How the nodes are linked:
q574 * q742
q574 $ q452
q574 § q75
q574 ! q67
q574 + q39
q574 % q617
q195 * q850
q195 $ q611
q195 § q299
q195 ! q670
q195 + q427
q195 % q443
q427 * q887
q427 $ q647
q427 § q746
q427 ! q576
q427 + q611
q427 % q788
q576 * q129
q576 $ q760
q576 § q887
q576 ! q151
q576 + q592
q576 % q690
q313 * q584
q313 $ q842
q313 § q291
q313 ! q439
q313 + q184
q313 % q725
q850 * q670
q850 $ q443
q850 § q195
q850 ! q196
q850 + q887
q850 % q592
q760 * q690
q760 $ q129
q760 § q788
q760 ! q208
q760 + q196
q760 % q151
q887 * q576
q887 $ q788
q887 § q427
q887 ! q129
q887 + q443
q887 % q760
q355 * q611
q355 $ q195
q355 § q822
q355 ! q443
q355 + q587
q355 % q850
q213 * q966
q213 $ q826
q213 § q707
q213 ! q746
q213 + q465
q213 % q577
q170 * q332
q170 $ q457
q170 § q688
q170 ! q56
q170 + q846
q170 % q117
q129 * q151
q129 $ q690
q129 § q576
q129 ! q491
q129 + q855
q129 % q208
q151 * q491
q151 $ q208
q151 § q129
q151 ! q130
q151 + q661
q151 % q20
q235 * q688
q235 $ q525
q235 § q184
q235 ! q170
q235 + q725
q235 % q569
q958 * q934
q958 $ q75
q958 § q846
q958 ! q452
q958 + q117
q958 % q574
q788 * q760
q788 $ q576
q788 § q647
q788 ! q690
q788 + q670
q788 % q129
q690 * q208
q690 $ q151
q690 § q760
q690 ! q20
q690 + q776
q690 % q491
q725 * q429
q725 $ q439
q725 § q842
q725 ! q846
q725 + q525
q725 % q648
q452 * q617
q452 $ q742
q452 § q934
q452 ! q465
q452 + q483
q452 % q67
q584 * q439
q584 $ q725
q584 § q313
q584 ! q648
q584 + q235
q584 % q429
q465 * q822
q465 $ q572
q465 § q617
q465 ! q355
q465 + q826
q465 % q299
q742 * q67
q742 $ q617
q742 § q574
q742 ! q572
q742 + q707
q742 % q465
q208 * q20
q208 $ q491
q208 § q690
q208 ! q895
q208 + q811
q208 % q130
q569 * q457
q569 $ q170
q569 § q525
q569 ! q117
q569 + q648
q569 % q332
q896 * q857
q896 $ q306
q896 § q811
q896 ! q952
q896 + q130
q896 % q743
q429 * q846
q429 $ q648
q429 § q725
q429 ! q958
q429 + q569
q429 % q614
q39 * q707
q39 $ q483
q39 § q56
q39 ! q213
q39 + q452
q39 % q14
q457 * q117
q457 $ q332
q457 § q569
q457 ! q571
q457 + q614
q457 % q56
q906 * q306
q906 $ q896
q906 § q661
q906 ! q743
q906 + q20
q906 % q857
q563 * q525
q563 $ q235
q563 § q952
q563 ! q569
q563 + q584
q563 % q688
q130 * q291
q130 $ q895
q130 § q491
q130 ! q313
q130 + q306
q130 % q212
q846 * q958
q846 $ q614
q846 § q429
q846 ! q934
q846 + q457
q846 % q75
q20 * q895
q20 $ q130
q20 § q208
q20 ! q212
q20 + q896
q20 % q291
q75 * q574
q75 $ q934
q75 § q614
q75 ! q742
q75 + q56
q75 % q452
q525 * q569
q525 $ q688
q525 § q563
q525 ! q457
q525 + q439
q525 % q170
q670 * q196
q670 $ q592
q670 § q850
q670 ! q776
q670 + q576
q670 % q855
q306 * q743
q306 $ q857
q306 § q906
q306 ! q184
q306 + q895
q306 % q952
q587 * q647
q587 $ q427
q587 § q577
q587 ! q788
q587 + q195
q587 % q887
q855 * q661
q855 $ q776
q855 § q592
q855 ! q906
q855 + q690
q855 % q811
q934 * q452
q934 $ q574
q934 § q958
q934 ! q617
q934 + q571
q934 % q742
q952 * q563
q952 $ q184
q952 § q857
q952 ! q525
q952 + q313
q952 % q235
q196 * q776
q196 $ q855
q196 § q670
q196 ! q811
q196 + q129
q196 % q661
q857 * q952
q857 $ q743
q857 § q896
q857 ! q563
q857 + q291
q857 % q184
q592 * q855
q592 $ q196
q592 § q443
q592 ! q661
q592 + q760
q592 % q776
q647 * q788
q647 $ q887
q647 § q587
q647 ! q760
q647 + q850
q647 % q576
q688 * q170
q688 $ q569
q688 § q235
q688 ! q332
q688 + q429
q688 % q457
q443 * q592
q443 $ q670
q443 § q611
q443 ! q855
q443 + q788
q443 % q196
q966 * q746
q966 $ q577
q966 § q213
q966 ! q427
q966 + q822
q966 % q587
q661 * q906
q661 $ q811
q661 § q855
q661 ! q306
q661 + q208
q661 % q896
q577 * q587
q577 $ q746
q577 § q826
q577 ! q647
q577 + q299
q577 % q427
q299 * q195
q299 $ q355
q299 § q572
q299 ! q850
q299 + q746
q299 % q611
q14 * q826
q14 $ q213
q14 § q483
q14 ! q577
q14 + q67
q14 % q966
q117 * q571
q117 $ q56
q117 § q457
q117 ! q483
q117 + q75
q117 % q39
q571 * q483
q571 $ q39
q571 § q117
q571 ! q14
q571 + q574
q571 % q707
q842 * q725
q842 $ q584
q842 § q212
q842 ! q429
q842 + q563
q842 % q439
q826 * q577
q826 $ q966
q826 § q14
q826 ! q587
q826 + q572
q826 % q746
q483 * q14
q483 $ q707
q483 § q571
q483 ! q826
q483 + q742
q483 % q213
q56 * q39
q56 $ q571
q56 § q332
q56 ! q707
q56 + q934
q56 % q483
q707 * q213
q707 $ q14
q707 § q39
q707 ! q966
q707 + q617
q707 % q826
q746 * q427
q746 $ q587
q746 § q966
q746 ! q887
q746 + q355
q746 % q647
q67 * q572
q67 $ q465
q67 § q742
q67 ! q299
q67 + q213
q67 % q822
q572 * q299
q572 $ q822
q572 § q67
q572 ! q195
q572 + q966
q572 % q355
q776 * q811
q776 $ q661
q776 § q196
q776 ! q896
q776 + q151
q776 % q906
q811 * q896
q811 $ q906
q811 § q776
q811 ! q857
q811 + q491
q811 % q306
q611 * q443
q611 $ q850
q611 § q355
q611 ! q592
q611 + q647
q611 % q670
q212 * q842
q212 $ q313
q212 § q895
q212 ! q725
q212 + q952
q212 % q584
q439 * q648
q439 $ q429
q439 § q584
q439 ! q614
q439 + q688
q439 % q846
q822 * q355
q822 $ q299
q822 § q465
q822 ! q611
q822 + q577
q822 % q195
q184 * q235
q184 $ q563
q184 § q743
q184 ! q688
q184 + q842
q184 % q525
q491 * q130
q491 $ q20
q491 § q151
q491 ! q291
q491 + q906
q491 % q895
q332 * q56
q332 $ q117
q332 § q170
q332 ! q39
q332 + q958
q332 % q571
q291 * q313
q291 $ q212
q291 § q130
q291 ! q584
q291 + q743
q291 % q842
q617 * q465
q617 $ q67
q617 § q452
q617 ! q822
q617 + q14
q617 % q572
q648 * q614
q648 $ q846
q648 § q439
q648 ! q75
q648 + q170
q648 % q958
q895 * q212
q895 $ q291
q895 § q20
q895 ! q842
q895 + q857
q895 % q313
q614 * q75
q614 $ q958
q614 § q648
q614 ! q574
q614 + q332
q614 % q934
q743 * q184
q743 $ q952
q743 § q306
q743 ! q235
q743 + q212
q743 % q563

The rows follow the links: the fewer symbols apart two nodes are, the more alike their rows tend to be.

Each row is also shifted at random along 4 hidden directions that mean nothing.

Some nodes, each with a row of numbers:
q572: [ 629  116  457 -235  257 -149  190 -276 -345  447  186 -152  551 -128 -149   -8  255  731 -188 -610 -174 -331  406  200   64  -86  -27 -284  -75  287  238  511   -2  155  298 -214    1  111  160 -435  326 -160  207  620   70  215  482  421]
q895: [ 940  -99 -452 -272 -397  101  170  477   32 -478   81   82  126  -50 -202  -34 -427 -640  -51  284  -14  502  411  578 -163 -704  323  -11   81  501  274 -568  231 -463  498  243  103 -258  -75  162 -370 -314  516 -579  -90 -382  407   53]
q577: [ -61  272  516 -144  112  -36  -34 -113  -50  502  458 -309  244 -102   39 -119   64  820 -223 -521  213 -102  154 -168   69  684 -200 -462  -53  148  -88  630 -253   19  209 -133 -207  544   53 -441   68  236 -349  749   58  121  368   32]
q574: [-908 -316  115  -72  481 -165 -126 -698 -325  420 -559  526  205  325 -144  252  634   89  432  -13 -661 -747  179 -640  311   22  -65  472  -90  -11 -164  213  296  768  -92 -309  184  285  219  137  595  265 -311  107  -86  357 -537  101]
q427: [  65  258  423   60 -195  180  143  233  -14  469 -632 -193 -195   61  -93 -406 -172  572 -251 -482  301  166   78  265  418 -612  340 -754  263  224  368  543 -188 -181  101  422 -208 -484  -42 -459 -126  -60  474  618 -277 -246  403   78]
q39: [ 205 -307  116  -24  598 -110   59 -633 -216  209 -202  173  176  -58   44  339  577  176  129 -204 -432 -707  -14 -238  -39  191 -202  471   42  199  -50  145  359  555  -66  -91  334  148  146 -140  596  189 -339  177  223  396   61  300]
q617: [ 948 -278  256 -219  509  236  201 -619  325  268  248  181 -138 -182  -75  337  490  467   75 -224  126 -563  284  126 -210 -167 -398  196  174  298  144  382  248  405  182  323  150   94 -119 -281  514 -136  185  459  297  365  286 -296]
q571: [ 192 -329   41   46  519 -201  -85 -673 -234  104  -70  327  212  169  -71  388  575  213  332  -91 -550 -707  -46   58 -254 -283 -197  563 -211 -107   87   64  221  660 -290 -400  244  -93  136   23  570 -156  147  102  -31  458 -236  163]
q443: [ -60  226  355  177 -401 -189 -262  452 -183  386   40  -26  115  179   57 -222 -470  544   51 -319 -187  586 -385  -80  -89   57  377 -843 -256 -386   16  470 -258 -379 -228 -408 -131  -41  119 -127 -430   41  -27  517 -283 -292 -153  127]
q20: [ 735 -310 -255 -131 -543  149  -76  597  223 -236   -7  267 -174  129 -142   48 -538 -470   95  287   24  613  254  -14 -111  -79  306 -297  168  306  -63 -351  282 -523  430  302  177  150 -165  174 -512  139  -79 -375   34 -455   64 -189]
q491: [ 455 -305 -157  -22 -508  -23 -239  670   39 -333  339  110   80  101   -3  142 -600 -265   50  139 -109  762   14  127 -481  270  274 -364 -129    9 -129 -256  240 -578  219  -30  292  242  -83   72 -562   83 -425 -252  -66 -409  200   56]
q429: [-773  279 -462  276  370 -179  -36 -427 -357 -704  265 -418  182  -89  311   -8  322 -521 -451  105   80 -390 -473  295 -230  421 -243  842 -144 -270 -134 -586 -225  253 -492 -228   -6 -257   58   55  344    4 -223 -551 -111  380  277  504]
q213: [-100  -48  424 -314  357   -6   64 -457  102  590  302  209  209  -38 -247  184  349  723  280 -275 -190 -457  400  131  -73 -461 -275  -14 -154  148  245  582  -61  443  240 -230  -58  254  -14  -43  370 -364  461  576   69  271  -20 -220]
q195: [ 296  326  528  -72 -192  179  150  205  379  554   63 -151 -262  -83  -51 -336 -165  726   14 -280  354  230   84   79  265 -328  -44 -717   48 -106  224  651 -396 -168   27  139 -418  -86  -88 -224 -170 -269  527  695  -36 -152 -145 -424]
q151: [-1191  -263   -55   146  -570  -145  -401   683  -337   -34  -654   287   140   469  -101    11  -611  -170   141   -53  -477   650   -20    13  -148  -229   778  -609   -28   142    50   -92   374  -489    45   -44   376  -149    62   -60  -577   222  -243     1  -486  -520   108   346]
q332: [-330 -116 -121   98  483  161  -49 -623  184   42 -631  208 -488   86   36  118  584 -183  219  322   67 -656 -159 -341  307 -156 -293  718  152 -123 -124 -127   82  647 -325  260  -53 -187  -65  217  524  164   80 -210  -75  367 -513 -355]
q563: [  97  345 -453 -158   44  161  136  -87  271 -414   78 -178 -209 -117  -45 -216   73 -709  -60  568  392  -75  148 -389  469  257 -173  609  186  -25 -290 -549 -297   36  234  197 -323  370  -50  470   58  113  -67 -722  181    5 -305 -364]
q291: [ 129   25 -437 -267 -300 -162  159  423 -151 -452  567   51  497 -197  -80  -22 -391 -665   68  401 -190  446  370  182 -102 -150  143  152 -229  136   -2 -552  -73 -414  460 -375  -12  215  112  361 -420 -358  379 -620  168 -250  -53  150]
q170: [ 446   78 -375  274  478   21  569 -565 -243 -405 -105 -441  -29 -539  465   18  503 -433 -376   73  136 -600 -503 -217  269  741 -369  785  183 -112 -297 -475   84  313 -321  123    9 -246  222  -38  486  206 -404 -456  621  388  106  307]
q811: [ -58 -366 -177    8 -580  -68 -275  632 -258  -91 -609  348  164  404 -134  -17 -559 -368  200  105 -400  566  188 -293   84  -59  739 -467   97  324  -90 -190  419 -442  301   86  323  139   42   68 -523  384 -378 -249 -292 -563  -18  226]
q958: [-163 -108 -119  124  499  192   97 -595  156  -23 -350  216 -410  -14  101  191  554 -176  153  236   44 -647 -200  -76   22 -151 -351  665  128 -173  -25  -85  131  579 -364  215   44 -289  -76  155  543  -80  145 -180  102  423 -313 -323]
q525: [-404  354 -480  100  261  -25 -618 -334  111 -764   85 -197  -76  502 -114 -146  205 -629 -298  360  352 -186  -76  784 -412 -624 -145  789 -179  -82  222 -664 -336  296 -357   10 -199 -409 -300  212  209 -205  445 -639 -951  222  252   -5]
q707: [ 885 -221  240 -163  521  109 -278 -625  346  223   51  275 -147  287 -237  312  443  493  112 -155   84 -616  310  279 -390 -309 -330  264   57  313  176  357  244  538   44  256  152  122 -255 -233  536   25   88  391 -229  418  344 -314]
q743: [-228   68 -476 -204 -268 -203  287  353 -276 -642  948 -354  583 -437   63   24 -282 -643 -301  226   -4  434  124  224 -262  487  -32  239 -207   63 -179 -577 -108 -453  424 -370   37  341  212  214 -313 -234  -84 -678  491 -167  297  371]
q688: [-547  332 -385  194  322 -155 -326 -384 -173 -595   90 -173  150  247   15 -102  279 -508  -90  303  -14 -314 -244  322 -202 -253 -165  918 -267 -273   50 -559 -346  357 -468 -356 -151 -217  -18  308  284 -180  270 -564 -535  310 -107  141]
q966: [-381  119  485 -299  191 -177 -252 -294 -313  696 -327  123  472  335 -310 -139  237  651  196 -413 -333 -351  561 -425  419 -116  150 -395  -87  328   71  671  -93  411  331 -248 -106  520  182 -249  234  215  -91  742 -348   43   56  222]
q306: [ 102 -178 -358 -239 -490  174   31  527  205 -299 -167  260  -58  130 -272    7 -507 -646  212  490  -26  526  495  140   21 -586  397 -100  173  372   54 -412  184 -402  523  274   68   99 -115  338 -407 -122  390 -488  -76 -428   -1 -229]
q906: [ -87 -279 -262   30 -533   98 -177  627   -6 -350  -62   86  -58  171  -40   63 -533 -429 -123  113   62  658  108    9 -218  294  365 -329  189  301 -145 -369  424 -581  275  366  364  153  -51  -90 -540  441 -567 -361 -129 -465  490  116]

Where do the symbols, taken in turn from left to right, take each start?
Answers are names.
[  35   88 -310  179  400 -119  -86 -533 -238 -197 -465   54  127  192   75  -85  433 -467   56  292 -226 -532 -237 -365  323   -8 -108  813  -83 -232 -218 -330 -140  598 -383 -247  -95  -65  145  328  444  149  -67 -460 -166  327 -506  139]
* + $ => q117
[ -35  285  508  -72   44   23   66  -84   30  523  350 -400   52 -152   87 -163  -25  757 -247 -449  354  -82   97 -200  262  716 -163 -539   99   48 -135  642 -236  -24  221  144 -228  478    1 -468   32  290 -380  676  145   50  325  -62]
* $ $ => q850
[ 406  162 -445 -209 -159 -264  -17  308 -240 -648  618 -224  505 -104 -103  -91 -200 -694 -141  263  -83  354  259  292 -259  120  122  342 -297  156  -86 -679 -183 -285  305 -438  -30  311   38  299 -235 -168   45 -695  -23 -150  230  342]
$ $ + => q563
[ 686  176  457 -200  160  -43  332 -185 -323  571   80 -268  392 -313   62 -114  197  695 -211 -555   20 -258  269 -240  385  415  -17 -398   94  295   19  584 -100   75  382    7  -54  356  185 -482  163  153 -177  698  300   86  388  331]
§ ! ! % => q196
[  27   56  460 -239  243 -148 -107 -350 -237  471  146   36  479  148 -288   24  315  694    0 -471 -257 -374  428  259  -44 -349  -17 -152 -157  321  241  528  -62  305  258 -193   -8  146  101 -340  307 -226  283  688 -251  199  323  300]
§ % + * => q355
[-412 -225  -85  201  605   19  182 -684  -59  -59 -393   83 -138 -105   94  266  571 -138   35    0 -141 -692 -196  184  -26 -229 -288  658   94   -7   39  -61  316  547 -315  233  221 -463   -2  -51  622 -120  118 -112  165  400   61  142]
* § $ => q934
[ 205  336 -486  -44  153  243  144 -117  225 -590  -35 -354 -250  -81   47 -213   76 -817 -278  468  565 -140   98   49  289   59 -158  634  246  144  -88 -693 -227   54  154  479 -246  -78 -115  226  120  192   46 -685  -11   -3  156 -167]
% § $ => q439
[ 411  319  532 -114    9  116 -467   17  400  435  325 -137  -88  304 -167 -202  -64  845  -66 -295  383   24  197   91 -113 -104 -108 -584 -122  -78  138  652 -392   80   46   49 -395  329 -203 -290  -10  101   61  797 -541   92  238 -389]
§ + $ => q299
[ 455  173  469   -3 -261   25  410  312 -187  664 -922  -60  -80   15  -49 -407 -203  514  -64 -378    2  190  138  -38  795 -711  441 -761  295  234  348  542 -141 -219  169  378 -202 -621  115 -311 -176 -153  647  604  -55 -371   64  138]
§ ! => q443
[ 332  246 -530 -133  -79  -17 -255   47    0 -552   75 -193   96  239 -115 -201  -55 -813 -171  461  220   60  251  -90  102  119   77  487    4  176 -194 -685 -220  -12  226   66 -252  409  -67  312  -66  266 -261 -710 -360  -55  132   22]
§ * => q184
[ -78   62 -283  244  441   -1 -427 -578   23 -402 -211  -39 -240  346  143  112  511 -283  -37  193   40 -540 -337  -68 -172  163 -311  780  -70 -261 -175 -343  -38  569 -512    8  -34 -116 -100   91  490  271 -321 -372 -422  388  -91   26]
$ * => q75
[ 449  345 -468   -3  194  113  277 -251  193 -557  132 -333 -173 -286   45 -129  192 -720 -253  469  439 -249  -85  286  195 -270 -267  748   72 -108   46 -577 -275  106  -61  189 -271 -383  -65  290  192 -299  528 -668  118  157  -91 -148]
! $ § * => q614
[ 285 -306  177  -60  518   82  -60 -645  -47  215 -391  195  -12  116  -44  327  598  246   62 -264 -150 -764  186 -208  -11  139 -235  316  206  331  -48  186  355  608   28  337  355  147  -13 -244  600  391 -452  259   26  377  363  128]
% * => q966
[-655  300  320  182 -266  -76  382  387 -268  275  104 -482   92 -417  287 -220 -317  565 -470 -583  222  358 -311  185  147  323  114 -779   27 -159  135  477 -187 -468  -90  -29 -191 -324  109 -525 -347 -139   56  565  326 -300  387  340]
! + % => q661
[-493  -67 -379 -287 -378  -22  233  473  -69 -320  341   70  297 -148 -185  -94 -399 -667  182  457 -185  513  428  -45   84 -233  238   59  -86  170  -94 -452  -20 -418  557 -216   -8  277   44  432 -382 -340  298 -637  281 -293 -225  -83]
+ * $ => q842
